Read these off the table that follows. Counting starts at 0.
1) Read off the entry at row 0, column 1.
2) Read off the entry directly below the smallest entry.
3) Read off the bottom-right entry.
4) Read off the entry directly above the largest entry.
5) Read off the entry just left of the largest entry.
6) Read off the entry just left of 355.
7) Read off the entry just left of the smallest entry.
8) Read off the entry at row 0, column 0.
[[413 638 543 205]
 [466  76 275 398]
 [444 349 292 405]
 [657 661 850 719]
 [792 396 809 706]
 [485 355 377 260]
 [565 656 838 582]
 [934 349 654 973]
 [589 432 740 854]]
1) 638
2) 349
3) 854
4) 582
5) 654
6) 485
7) 466
8) 413

Questions about the matrix below. Rows and columns are numbered from 0.
1) Report the bottom entry of the column that holds the smallest entry.
2) Report the entry directly below the largest entry.
3) Report the entry in row 1 and column 0.
4) Report the entry at row 0, column 2.
5) Report the entry in row 2 and column 0.
6) Report the entry just right of 53.
7) Report the entry directly below 41.
8) Report the entry at row 0, column 0.
[[-75 -50 -44  46  34  15]
 [ 23  22  53  -2  -7   2]
 [-73  -1 -15  50  39   3]
 [ -8  35  45   5  22  82]
 [ 22   9 -22  10 -40  36]
 [  4 -23  11  -8  -4 -63]
 [-69 -65 -74  33   1 -28]
 [-19  41  31  -7  17 -23]
 [-29 -10  -4  -6  14 -63]
 [ 42 -42  -2 -23 -42 -56]
 [ 49  29 -31 -56 -71  -2]]
1) 49
2) 36
3) 23
4) -44
5) -73
6) -2
7) -10
8) -75

[ 11 -59 -81  -6]
Find the maximum.
Answer: 11
The entry just left of -6 is -81
